Here is a tiny trained network, its code and every weight. The questions are about switching its units off for an input and a target symbol, where a switched-off unit gives its printed mean instead of its output.

import numpy as np


def w(rows, s, z=0):
    codes = np.array(rows[::2]) - 128.0
    scale = np.full(codes.shape[1], s)
    scale[-1] = z or s
    return codes * scale


def norm(h):
    return h / np.sqrt((h * h).mean(-1, keepdims=True) + 1e-5)


def f(y):
    return np.maximum(y, 0)


def softmax(a):
    e = np.exp(a - a.max(-1, keepdims=True))
    return e / e.sum(-1, keepdims=True)


def log_softmax(a):
    a = a - a.max(-1, keepdims=True)
    return a - np.log(np.exp(a).sum(-1, keepdims=True))


def net(x, mask):
    ids = ['ΔΘΦαβεηλμω'.index(c) for c in x.split()]
    T = len(ids)
    res = E[ids] + P[:T]
    u = 0
    for l in range(3):
        q, k, v = (norm(res) @ M[l].T for M in (Q, K, V))
        z = softmax(np.where(np.tri(T) > 0, q @ k.T / 3**0.5, -1e9)) @ v
        res = res + np.where(mask[u], z, O[l][:, -1]) @ O[l][:, :-1]
        u += 1
        y = f(norm(res) @ A[l][:, :-1].T + A[l][:, -1])
        res = res + np.where(mask[u : u + 4], y, B[l][:, -1]) @ B[l][:, :-1]
        u += 4
    return log_softmax(norm(res)[-1] @ U[:, :-1].T + U[:, -1])


Q, K, V, O, A, B = {}, {}, {}, {}, {}, {}
E = w([
[188,71,198,210,147,151,128,40],'Δ',
[56,166,25,98,92,140,165,194],'Θ',
[85,44,145,120,150,91,208,135],'Φ',
[132,160,120,78,156,228,134,61],'α',
[205,80,49,102,19,226,91,95],'β',
[57,176,255,117,66,145,144,183],'ε',
[108,106,55,128,36,134,53,120],'η',
[137,122,70,82,145,201,251,165],'λ',
[118,213,119,49,92,187,240,163],'μ',
[157,159,52,219,143,193,156,147],'ω',
],0.021)
P = w([
[65,160,113,42,208,160,112,15],'0',
[55,143,126,77,179,189,97,63],'1',
[66,131,126,88,144,184,117,85],'2',
[82,111,123,108,126,173,134,109],'3',
[99,106,120,122,99,155,152,116],'4',
[120,99,127,136,82,135,180,133],'5',
[132,97,139,151,58,117,190,141],'6',
[148,93,148,162,37,106,211,160],'7',
[157,87,156,181,11,95,217,159],'8',
[151,91,147,177,1,104,214,168],'9',
],0.0088)
Q[0] = w([
[98,94,120,120,9,251,233,80],'L0H0',
[105,113,73,139,90,201,164,134],'L0H0',
[111,115,80,128,126,222,120,121],'L0H0',
],0.011)
K[0] = w([
[132,93,232,251,1,69,204,132],'L0H0',
[109,43,191,194,107,86,169,185],'L0H0',
[59,37,230,173,147,127,120,118],'L0H0',
],0.0096)
V[0] = w([
[118,198,33,112,139,191,69,180],'L0H0',
[239,72,149,107,115,239,81,40],'L0H0',
[124,150,231,254,110,110,90,116],'L0H0',
],0.0046)
O[0] = w([
[76,90,186,153,60,26,191,84,3],'L0H0',
[244,147,91,128,81,31,213,26,79],'L0H0',
[121,205,70,254,163,125,164,223,150],'L0H0',
],0.0099,0.0055)
A[0] = w([
[153,80,55,2,103,111,34,200,209],'L0N0',
[121,46,134,58,80,116,195,165,2],'L0N1',
[239,53,161,212,189,141,42,77,89],'L0N2',
[125,77,151,68,173,120,217,126,209],'L0N3',
],0.0052,0.0032)
B[0] = w([
[115,101,127,187,57,11,80,101,228],'L0N0',
[189,125,254,134,131,90,45,59,177],'L0N1',
[191,139,101,129,27,45,215,163,166],'L0N2',
[154,3,82,124,150,81,55,195,255],'L0N3',
],0.0097,0.0045)
Q[1] = w([
[132,154,193,104,190,3,253,1],'L1H0',
[165,72,92,84,6,225,206,166],'L1H0',
[69,99,201,68,109,134,141,63],'L1H0',
],0.0065)
K[1] = w([
[102,199,89,100,190,113,123,2],'L1H0',
[132,141,131,147,95,82,128,225],'L1H0',
[109,129,107,87,145,128,73,93],'L1H0',
],0.0097)
V[1] = w([
[152,2,202,220,132,43,176,177],'L1H0',
[129,171,253,58,127,101,172,92],'L1H0',
[114,81,220,134,159,179,41,92],'L1H0',
],0.005)
O[1] = w([
[186,199,137,107,168,90,2,162,251],'L1H0',
[39,117,176,190,146,150,123,223,72],'L1H0',
[228,181,63,119,77,54,181,108,203],'L1H0',
],0.0075,0.0035)
A[1] = w([
[72,106,168,74,82,86,166,86,2],'L1N0',
[125,107,84,234,116,116,89,59,97],'L1N1',
[152,165,135,6,129,156,181,143,36],'L1N2',
[83,103,167,104,90,18,116,123,107],'L1N3',
],0.011,0.004)
B[1] = w([
[98,197,108,71,195,101,104,57,174],'L1N0',
[65,122,185,229,93,126,150,122,231],'L1N1',
[72,114,148,231,70,219,31,124,209],'L1N2',
[86,165,146,162,254,200,125,210,253],'L1N3',
],0.0097,0.0039)
Q[2] = w([
[136,165,66,181,71,173,47,176],'L2H0',
[84,98,228,168,148,126,56,205],'L2H0',
[121,247,199,83,68,124,201,90],'L2H0',
],0.013)
K[2] = w([
[136,109,182,164,143,72,175,237],'L2H0',
[128,143,98,172,123,156,31,252],'L2H0',
[14,65,90,186,147,134,250,70],'L2H0',
],0.013)
V[2] = w([
[119,64,254,71,106,74,184,142],'L2H0',
[67,98,80,116,34,14,92,154],'L2H0',
[122,67,47,183,227,48,183,189],'L2H0',
],0.0079)
O[2] = w([
[130,102,250,73,139,79,118,160,148],'L2H0',
[55,116,127,100,55,42,99,94,79],'L2H0',
[98,47,112,158,208,109,195,133,252],'L2H0',
],0.014,0.0031)
A[2] = w([
[146,119,172,9,104,123,106,146,122],'L2N0',
[101,84,140,137,118,150,155,142,132],'L2N1',
[175,131,179,152,80,65,111,89,89],'L2N2',
[102,69,149,131,138,172,151,88,3],'L2N3',
],0.016,0.0047)
B[2] = w([
[214,124,78,189,101,58,142,208,204],'L2N0',
[165,101,83,114,102,111,71,178,254],'L2N1',
[99,104,157,126,210,177,252,110,177],'L2N2',
[182,202,96,162,149,105,68,163,193],'L2N3',
],0.013,0.0053)
U = w([
[149,127,162,92,110,128,224,110,254],'Δ',
[22,171,39,59,90,108,194,131,186],'Θ',
[65,91,182,87,192,146,150,166,179],'Φ',
[149,193,139,77,145,193,89,93,191],'α',
[180,91,124,72,1,149,117,81,181],'β',
[202,194,189,125,85,89,117,183,74],'ε',
[73,131,128,202,66,84,98,86,68],'η',
[158,66,65,104,135,152,89,174,113],'λ',
[80,158,161,110,44,226,128,211,77],'μ',
[117,183,64,199,152,162,217,122,47],'ω',
],0.0095,0.0031)

Each question gives the input, a string of symbols that net reads in full, and the target symbol t.
The units are the heads (3 rows each of Q, K, V and O) and the neurons (one row each of A and B). Each row of codes is followed by its name. A weight is (code - 128) times the scale printed after its matrix; where a second scale follows, it is the last column's (O, A, B and U).
mask holds one flag per unit, layer by layer, with each layer's heads first. A switched-off unit (its flag False) gives its mean, the last column of its rows in O or B, instead of its output. The means were averaged over made-up inputs and are rounded, as every weight is.
A unit's drop is (log p(t) with every unit on - log p(t) with that unit switched off) / (log p(t) with every unit on - log p(t) with every unit switched off).
The circuit of an input: a set's keep is (log p(t) with only the set's units on - log p(t) with every unit switched off) / (log p(t) with every unit on - log p(t) with every unit switched off). Starting from the 12 units with the biggest drops (on a tie, the unit counted first), units are removed one at a time, each time the one whose removal leaves the highest keep (on an exact tie, the one counted first), for as long as the keep stays at least 0.8.
circuit, biggest first: the units of the circuit, biggest drop first
most important unit: the unit with the biggest drop
k most important neurons: the k neurons with the biggest drops, biggest first
top k neurons in layer l: the k neurons of layer l with the biggest drops, biggest first
input Φ α ω Φ, target α: circuit, biggest first	[L2H0; L1H0; L0H0]
input Φ β β ε, target ε: most important unit	L2H0
input ε Φ Φ ω Φ α Φ ε λ, target μ: top 2 neurons in layer 1	[L1N2; L1N1]
input Φ Φ λ μ, target λ: 2 most important neurons	[L1N3; L2N1]
input ε η Φ ω λ Δ α Φ, target ω: 2 most important neurons	[L1N2; L2N1]
input μ λ ω Θ μ, target α: 4 most important neurons	[L1N2; L1N0; L0N1; L2N3]
input ω λ β, target Δ: 2 most important neurons	[L2N2; L1N1]
input ω Φ Φ α ε Φ η, target η: circuit, biggest first	[L0N0; L1N1]
input λ α μ μ, target α: 4 most important neurons	[L1N0; L1N2; L1N3; L0N1]
input ω μ Θ Δ, target Δ: circuit, biggest first	[L0N2; L2N2]
input ε Θ ω ω α, target μ: circuit, biggest first	[L1N2; L2H0; L1H0]
input Δ Φ ε, target ε: 3 most important neurons	[L2N0; L1N3; L1N1]
input Δ ω Φ ε μ Δ Φ ε Φ, target ε: circuit, biggest first	[L2H0; L1N1]
input Δ ε λ ε α μ, target μ: most important unit	L1N2
input Θ Φ ε ω ω η Δ η, target ω: circuit, biggest first	[L0H0; L2N2; L1N1]
input μ ε α ω β, target μ: 3 most important neurons	[L1N1; L2N2; L0N3]
input ω Φ α α ε ω Φ ε Φ, target ε: top 3 neurons in layer 1	[L1N2; L1N3; L1N1]
input ω α α, target β: 3 most important neurons	[L0N0; L1N3; L1N1]
input α ε Θ, target μ: top 3 neurons in layer 0	[L0N3; L0N0; L0N2]
input ε α ε β ω ω μ ω, target μ: most important neuron	[L1N3]
input μ Φ Φ μ α β μ, target λ: 3 most important neurons	[L1N2; L1N3; L2N1]
input α Φ λ ω ε Φ ε, target Φ: 3 most important neurons	[L0N3; L1N3; L0N0]
input ω β α, target β: 2 most important neurons	[L0N0; L1N1]
input ε ω ε, target ω: top 2 neurons in layer 0	[L0N3; L0N0]
input β ω β, target Δ: top 2 neurons in layer 2	[L2N2; L2N1]
input ω α ε α η, target μ: 2 most important neurons	[L0N3; L2N2]
input ω λ Φ Θ ε Θ ω μ λ β, target μ: top neuron in layer 2	[L2N2]
input ω ω Θ ε η α ω λ, target μ: top 3 neurons in layer 0	[L0N0; L0N1; L0N2]
